Below is a small trained network, with its code and all its weights. Each question gives an input and a target symbol and asks what happens when units are switched off, that is, made to give their printed mean instead of their output.

import numpy as np


def w(rows, s, z=0):
    codes = np.array(rows[::2]) - 128.0
    scale = np.full(codes.shape[1], s)
    scale[-1] = z or s
    return codes * scale


def norm(h):
    return h / np.sqrt((h * h).mean(-1, keepdims=True) + 1e-5)


def f(y):
    return np.maximum(y, 0)


def softmax(a):
    e = np.exp(a - a.max(-1, keepdims=True))
    return e / e.sum(-1, keepdims=True)


def log_softmax(a):
    a = a - a.max(-1, keepdims=True)
    return a - np.log(np.exp(a).sum(-1, keepdims=True))


def net(x, mask):
    ids = ['ΓΘΨαβεζηλμξπστφω'.index(c) for c in x.split()]
    T = len(ids)
    res = E[ids] + P[:T]
    u = 0
    for l in range(2):
        r = norm(res)
        for j in range(3):
            rows = slice(3 * j, 3 * j + 3)
            q, k, v = (r @ M[l][rows].T for M in (Q, K, V))
            z = softmax(np.where(np.tri(T) > 0, q @ k.T / 3**0.5, -1e9)) @ v
            o = O[l][rows]
            res = res + np.where(mask[u + j], z, o[:, -1]) @ o[:, :-1]
        u += 3
        y = f(norm(res) @ A[l][:, :-1].T + A[l][:, -1])
        res = res + np.where(mask[u : u + 8], y, B[l][:, -1]) @ B[l][:, :-1]
        u += 8
    return log_softmax(norm(res)[-1] @ U[:, :-1].T + U[:, -1])


Q, K, V, O, A, B = {}, {}, {}, {}, {}, {}
E = w([
[116,202,141,207,216,143],'Γ',
[94,149,160,181,178,135],'Θ',
[74,104,158,188,162,124],'Ψ',
[59,173,183,146,169,117],'α',
[231,69,204,98,21,249],'β',
[72,182,118,62,143,197],'ε',
[70,103,129,253,128,115],'ζ',
[43,120,134,117,161,188],'η',
[175,196,99,106,118,55],'λ',
[57,118,142,179,112,112],'μ',
[58,119,162,182,136,110],'ξ',
[161,89,70,159,77,84],'π',
[157,175,73,47,140,163],'σ',
[145,252,136,87,202,142],'τ',
[110,151,61,117,145,189],'φ',
[111,108,63,137,83,147],'ω',
],0.021)
P = w([
[2,105,17,155,213,85],'0',
[36,211,105,174,113,97],'1',
[80,222,131,210,72,120],'2',
[137,227,162,223,72,149],'3',
[202,204,189,247,87,195],'4',
[252,178,213,247,113,243],'5',
],0.0087)
Q[0] = w([
[171,83,205,63,202,115],'0.h1',
[101,67,136,163,106,83],'0.h1',
[63,31,138,36,153,105],'0.h1',
[108,107,238,8,51,186],'0.h2',
[181,154,181,190,186,90],'0.h2',
[133,140,83,15,171,177],'0.h2',
[224,168,71,99,84,20],'0.h3',
[154,172,251,90,194,58],'0.h3',
[109,186,43,28,155,181],'0.h3',
],0.024)
K[0] = w([
[89,84,156,10,190,88],'0.h1',
[148,178,106,155,197,39],'0.h1',
[53,136,58,86,134,84],'0.h1',
[151,67,231,42,18,44],'0.h2',
[112,216,167,135,165,132],'0.h2',
[147,146,87,48,52,179],'0.h2',
[156,145,56,117,137,3],'0.h3',
[184,174,228,75,181,61],'0.h3',
[63,227,46,54,208,165],'0.h3',
],0.023)
V[0] = w([
[34,149,84,124,116,81],'0.h1',
[94,155,97,168,138,97],'0.h1',
[107,139,35,132,214,78],'0.h1',
[90,105,149,130,121,83],'0.h2',
[77,138,56,146,148,86],'0.h2',
[65,193,76,170,178,107],'0.h2',
[4,130,151,219,172,81],'0.h3',
[174,131,251,146,90,187],'0.h3',
[132,187,155,61,169,80],'0.h3',
],0.015)
O[0] = w([
[37,120,108,174,76,135,159],'0.h1',
[120,128,88,135,70,143,177],'0.h1',
[73,80,67,114,139,86,138],'0.h1',
[164,96,159,133,116,117,124],'0.h2',
[125,139,212,103,97,88,186],'0.h2',
[105,159,168,4,97,105,251],'0.h2',
[152,167,84,66,207,222,224],'0.h3',
[26,143,169,144,178,109,113],'0.h3',
[220,95,121,163,203,65,102],'0.h3',
],0.012,0.018)
A[0] = w([
[103,138,108,107,163,42,3],'0.n1',
[128,130,144,147,167,44,40],'0.n2',
[70,130,117,140,128,66,225],'0.n3',
[127,116,3,160,184,173,202],'0.n4',
[102,204,134,183,107,123,205],'0.n5',
[88,54,134,153,155,157,154],'0.n6',
[152,89,95,189,96,101,149],'0.n7',
[162,94,80,163,158,140,135],'0.n8',
],0.023,0.0019)
B[0] = w([
[128,93,94,119,77,232,200],'0.n1',
[74,117,112,121,128,100,175],'0.n2',
[71,75,164,78,136,90,198],'0.n3',
[4,53,156,15,160,115,220],'0.n4',
[112,91,135,37,159,119,254],'0.n5',
[65,160,91,214,65,212,143],'0.n6',
[160,178,134,72,160,206,160],'0.n7',
[141,95,166,46,129,141,148],'0.n8',
],0.019,0.006)
Q[1] = w([
[51,107,156,161,112,204],'1.h1',
[108,196,99,139,125,92],'1.h1',
[227,106,126,101,107,235],'1.h1',
[122,157,238,88,155,74],'1.h2',
[127,93,76,252,195,40],'1.h2',
[149,81,45,126,84,79],'1.h2',
[116,147,161,82,156,114],'1.h3',
[202,159,77,60,62,152],'1.h3',
[35,113,127,144,153,152],'1.h3',
],0.027)
K[1] = w([
[124,24,116,115,133,194],'1.h1',
[185,164,148,71,179,120],'1.h1',
[148,224,224,195,42,236],'1.h1',
[121,171,208,150,62,167],'1.h2',
[157,235,88,2,219,117],'1.h2',
[186,108,153,40,253,47],'1.h2',
[57,134,181,141,168,161],'1.h3',
[197,88,145,95,78,219],'1.h3',
[82,140,95,125,200,94],'1.h3',
],0.023)
V[1] = w([
[136,79,122,186,140,182],'1.h1',
[154,19,112,162,154,157],'1.h1',
[151,247,117,139,97,192],'1.h1',
[69,92,144,186,200,127],'1.h2',
[169,138,230,129,157,18],'1.h2',
[254,173,172,201,109,194],'1.h2',
[196,118,97,80,120,101],'1.h3',
[134,136,228,132,228,101],'1.h3',
[151,185,171,138,37,26],'1.h3',
],0.016)
O[1] = w([
[128,121,184,16,82,143,81],'1.h1',
[72,151,124,51,81,165,90],'1.h1',
[195,71,228,152,126,71,126],'1.h1',
[220,112,142,118,61,71,63],'1.h2',
[129,97,111,110,63,247,46],'1.h2',
[142,102,164,149,2,44,2],'1.h2',
[102,113,243,151,80,122,125],'1.h3',
[84,167,60,73,199,99,101],'1.h3',
[156,119,200,153,203,106,64],'1.h3',
],0.012,0.022)
A[1] = w([
[126,204,169,127,137,116,253],'1.n1',
[45,60,104,155,176,219,240],'1.n2',
[55,81,169,65,144,163,1],'1.n3',
[140,38,136,133,93,61,242],'1.n4',
[201,157,131,154,126,94,1],'1.n5',
[193,188,125,128,225,171,150],'1.n6',
[199,147,155,208,209,251,202],'1.n7',
[140,68,105,189,73,216,193],'1.n8',
],0.023,0.0014)
B[1] = w([
[155,161,128,72,172,169,155],'1.n1',
[70,225,86,5,200,226,252],'1.n2',
[127,70,76,236,167,130,225],'1.n3',
[131,137,58,170,146,214,136],'1.n4',
[43,106,80,152,148,152,135],'1.n5',
[125,103,184,185,7,222,199],'1.n6',
[235,242,151,225,83,112,169],'1.n7',
[76,86,220,63,121,95,137],'1.n8',
],0.022,0.03)
U = w([
[156,166,186,82,173,33,102],'Γ',
[153,140,175,106,191,50,78],'Θ',
[108,99,114,182,125,76,81],'Ψ',
[164,148,174,97,180,48,114],'α',
[110,59,251,82,68,144,147],'β',
[192,28,111,164,203,113,65],'ε',
[81,106,110,191,108,93,4],'ζ',
[84,160,74,72,193,193,200],'η',
[229,129,27,180,150,58,154],'λ',
[89,114,133,162,112,74,93],'μ',
[85,112,119,180,112,86,41],'ξ',
[155,162,36,92,40,65,106],'π',
[254,52,105,68,151,132,83],'σ',
[214,226,178,211,111,174,118],'τ',
[212,153,148,13,121,86,36],'φ',
[114,153,89,70,38,78,11],'ω',
],0.0088,0.0033)

Each question gives the input, a string of symbols that net reads in full, and the target symbol t.
The units are the heads (3 rows each of Q, K, V and O) and the neurons (one row each of A and B). Each row of codes is followed by its name. A weight is (code - 128) times the scale printed after its matrix; where a second scale follows, it is the last column's (O, A, B and U).
mask holds one flag per unit, layer by layer, with each layer's heads first. A switched-off unit (its flag False) gives its mean, the last column of its rows in O or B, instead of its output. The means were averaged over made-up inputs and are rounded, as every weight is.
A unit's drop is (log p(t) with every unit on - log p(t) with that unit switched off) / (log p(t) with every unit on - log p(t) with every unit switched off).
The circuit of an input: a set's keep is (log p(t) with only the set's units on - log p(t) with every unit switched off) / (log p(t) with every unit on - log p(t) with every unit switched off). Starting from the 12 units with the biggest drops (on a tie, the unit counted first), units are removed one at a time, each time the one whose removal leaves the highest keep (on an exact tie, the one counted first), for as long as the keep stays at least 0.8.
units of the circuit, in order: the units of the circuit, biggest drop first
unit that matters most: the unit with the biggest drop
k most important neurons: the k neurons with the biggest drops, biggest first
k most important neurons of layer l: the k neurons of layer l with the biggest drops, biggest first
heads that matter: for each layer, one digit per head in row order, 1 if its drop is at least 0.15 and else 0, layers parted by /
input η π ξ π β π, target β: unit that matters most	0.h3
input π β μ π φ, target φ: heads that matter	111 / 110
input η π τ τ, target τ: 2 most important neurons	1.n7, 0.n4
input Ψ σ ζ π φ φ, target τ: 3 most important neurons of layer 0	0.n4, 0.n3, 0.n2
input Θ α σ Γ Θ Θ, target τ: units of the circuit, in order	0.n4, 1.n7
input β ε τ φ π, target π: heads that matter	111 / 010
input λ ξ φ ξ, target τ: units of the circuit, in order	0.n4, 1.n7, 1.h1
input π ε ε, target τ: 2 most important neurons of layer 1	1.n7, 1.n6
input ε Θ α μ Θ, target τ: units of the circuit, in order	0.n4, 1.h1, 1.n7
input α ζ π β ξ β, target τ: units of the circuit, in order	0.h1, 1.n7
input ξ μ ω ξ, target τ: 4 most important neurons	0.n4, 1.n7, 0.n3, 1.n6
input α Θ φ α, target τ: units of the circuit, in order	1.n7, 0.n4, 1.h1
input ω μ Γ ε Γ Γ, target τ: units of the circuit, in order	1.n7, 1.h1
input ω τ ω ξ φ τ, target τ: heads that matter	000 / 000
input β ξ ε, target ε: 2 most important neurons	0.n4, 0.n6
input β Γ σ β, target τ: units of the circuit, in order	0.h1, 1.n2
input λ τ λ, target τ: unit that matters most	0.h3
input τ β σ, target σ: heads that matter	111 / 010
input Θ η α η, target τ: heads that matter	010 / 110
input α β α λ, target λ: units of the circuit, in order	0.h3, 0.h2, 1.n2, 1.n6
input λ ω π σ σ, target τ: 2 most important neurons	1.n7, 1.n6
input Θ μ π β α σ, target σ: 2 most important neurons of layer 0	0.n4, 0.n6
input λ σ Θ π π, target τ: heads that matter	100 / 000
input φ σ β ξ ε, target ε: 2 most important neurons	0.n4, 1.n2
input Γ ω λ ω, target τ: unit that matters most	1.n7
input η ε Θ φ φ, target τ: heads that matter	101 / 000
input ω φ ω, target τ: heads that matter	001 / 000
